Below is a small trained network, with its code and all its weights. Each question gives an input and a target symbol and asks what happens when units are switched off, that is, made to give their printed mean instead of their output.

import numpy as np


def w(rows, s, z=0):
    codes = np.array(rows[::2]) - 128.0
    scale = np.full(codes.shape[1], s)
    scale[-1] = z or s
    return codes * scale


def f(y):
    return y / 2 * (1 + np.tanh(0.7978845608 * (y + 0.044715 * y**3)))


def softmax(a):
    e = np.exp(a - a.max(-1, keepdims=True))
    return e / e.sum(-1, keepdims=True)


def log_softmax(a):
    a = a - a.max(-1, keepdims=True)
    return a - np.log(np.exp(a).sum(-1, keepdims=True))


def net(x, mask):
    ids = ['ΔΛΣΨζημ'.index(c) for c in x.split()]
    T = len(ids)
    res = E[ids] + P[:T]
    r = res
    for j in range(2):
        rows = slice(3 * j, 3 * j + 3)
        q, k, v = (r @ M[0][rows].T for M in (Q, K, V))
        z = softmax(np.where(np.tri(T) > 0, q @ k.T / 3**0.5, -1e9)) @ v
        o = O[0][rows]
        res = res + np.where(mask[j], z, o[:, -1]) @ o[:, :-1]
    y = f(res @ A[0][:, :-1].T + A[0][:, -1])
    res = res + np.where(mask[2:6], y, B[0][:, -1]) @ B[0][:, :-1]
    return log_softmax(res[-1] @ U[:, :-1].T + U[:, -1])


Q, K, V, O, A, B = {}, {}, {}, {}, {}, {}
E = w([
[75,158,40],'Δ',
[121,164,87],'Λ',
[66,91,99],'Σ',
[203,143,97],'Ψ',
[122,130,38],'ζ',
[187,111,254],'η',
[191,84,60],'μ',
],0.018)
P = w([
[130,204,54],'0',
[144,105,67],'1',
[116,179,113],'2',
[153,38,111],'3',
[136,196,119],'4',
[152,13,143],'5',
[146,203,128],'6',
[185,12,170],'7',
[157,210,140],'8',
[165,2,155],'9',
[119,223,102],'10',
],0.0059)
Q[0] = w([
[131,126,143],'head 1',
[198,44,113],'head 1',
[74,121,129],'head 1',
[145,204,119],'head 2',
[53,251,162],'head 2',
[219,157,30],'head 2',
],0.015)
K[0] = w([
[72,198,116],'head 1',
[156,119,80],'head 1',
[152,99,250],'head 1',
[82,152,189],'head 2',
[26,175,163],'head 2',
[192,121,207],'head 2',
],0.015)
V[0] = w([
[83,254,181],'head 1',
[110,99,139],'head 1',
[108,107,64],'head 1',
[201,180,185],'head 2',
[236,73,7],'head 2',
[63,173,87],'head 2',
],0.012)
O[0] = w([
[139,187,164,90],'head 1',
[143,132,87,103],'head 1',
[59,135,61,178],'head 1',
[196,254,68,177],'head 2',
[186,42,150,254],'head 2',
[99,140,199,87],'head 2',
],0.0092)
A[0] = w([
[117,179,104,254],'neuron 1',
[178,70,127,141],'neuron 2',
[136,10,225,164],'neuron 3',
[17,153,127,137],'neuron 4',
],0.011,0.0087)
B[0] = w([
[63,73,243,216],'neuron 1',
[98,43,140,213],'neuron 2',
[116,254,61,249],'neuron 3',
[33,190,51,149],'neuron 4',
],0.0071,0.015)
U = w([
[62,62,170,58],'Δ',
[66,27,254,254],'Λ',
[89,93,132,27],'Σ',
[151,45,212,240],'Ψ',
[100,58,163,122],'ζ',
[155,162,127,150],'η',
[126,75,111,64],'μ',
],0.0095,0.0062)

Each question gives the input, a string of symbols that net reads in full, and the target symbol t.
The units are the heads (3 rows each of Q, K, V and O) and the neurons (one row each of A and B). Each row of codes is followed by its name. A weight is (code - 128) times the scale printed after its matrix; where a second scale follows, it is the last column's (O, A, B and U).
mask holds one flag per unit, heads first, then neurons. A switched-off unit (its flag False) gives its mean, the last column of its rows in O or B, instead of its output. The means were averaged over made-up inputs and are rounded, as every weight is.
A unit's drop is (log p(t) with every unit on - log p(t) with that unit switched off) / (log p(t) with every unit on - log p(t) with every unit switched off).
The circuit of an input: a set's keep is (log p(t) with only the set's units on - log p(t) with every unit switched off) / (log p(t) with every unit on - log p(t) with every unit switched off). Starting from all 6 units, units are removed one at a time, each time the one whose removal leaves the highest keep (on an exact tie, the one counted first), for as long as the keep stays at least 0.8.
circuit, biggest first: the units of the circuit, biggest drop first
which heads matter: for each layer, one digit per head in row order, 1 if its drop is at least 0.15 and else 0, layers parted by /
drop when u is switched off: that unit's drop, to one decimal
input Λ ζ Λ Δ Λ, target Λ: circuit, biggest first	[neuron 3; head 2]
input ζ Ψ μ Σ, target μ: circuit, biggest first	[neuron 3; neuron 1; head 2]
input Λ η μ Ψ Λ Λ Σ η, target η: circuit, biggest first	[neuron 3]
input ζ μ ζ Λ μ μ Ψ Σ, target μ: circuit, biggest first	[neuron 3; head 2; head 1]
input Δ Λ Δ Λ Ψ Δ Λ Λ Σ Λ μ, target Ψ: which heads matter	01
input Ψ Δ Λ Ψ Λ Λ Δ, target Λ: which heads matter	01
input Δ Ψ η Δ η μ Σ, target η: which heads matter	11
input Δ ζ Ψ Λ Λ ζ Σ Λ ζ μ Δ, target Δ: which heads matter	01
input μ ζ μ Δ Ψ μ Λ Λ μ Ψ, target μ: circuit, biggest first	[head 2; neuron 1; head 1]
input Λ Λ η μ η ζ Ψ Λ Λ η Σ, target η: circuit, biggest first	[neuron 3; neuron 1; head 1; head 2]
input Δ Λ η Λ, target η: drop when head 2 is switched off	2.2
input Ψ Ψ ζ Δ μ Ψ Λ Σ Λ, target Λ: drop when neuron 3 is switched off	0.7
input Λ Λ Ψ, target Ψ: drop when neuron 3 is switched off	0.8
input Σ Δ Λ Λ Ψ ζ Λ μ Σ Λ Δ, target Λ: circuit, biggest first	[head 2]
input Λ Δ η η Λ Σ Δ Δ η μ, target μ: circuit, biggest first	[neuron 3; head 2; neuron 1; neuron 2]
input Λ Ψ Ψ Λ, target Ψ: circuit, biggest first	[neuron 3; head 2]
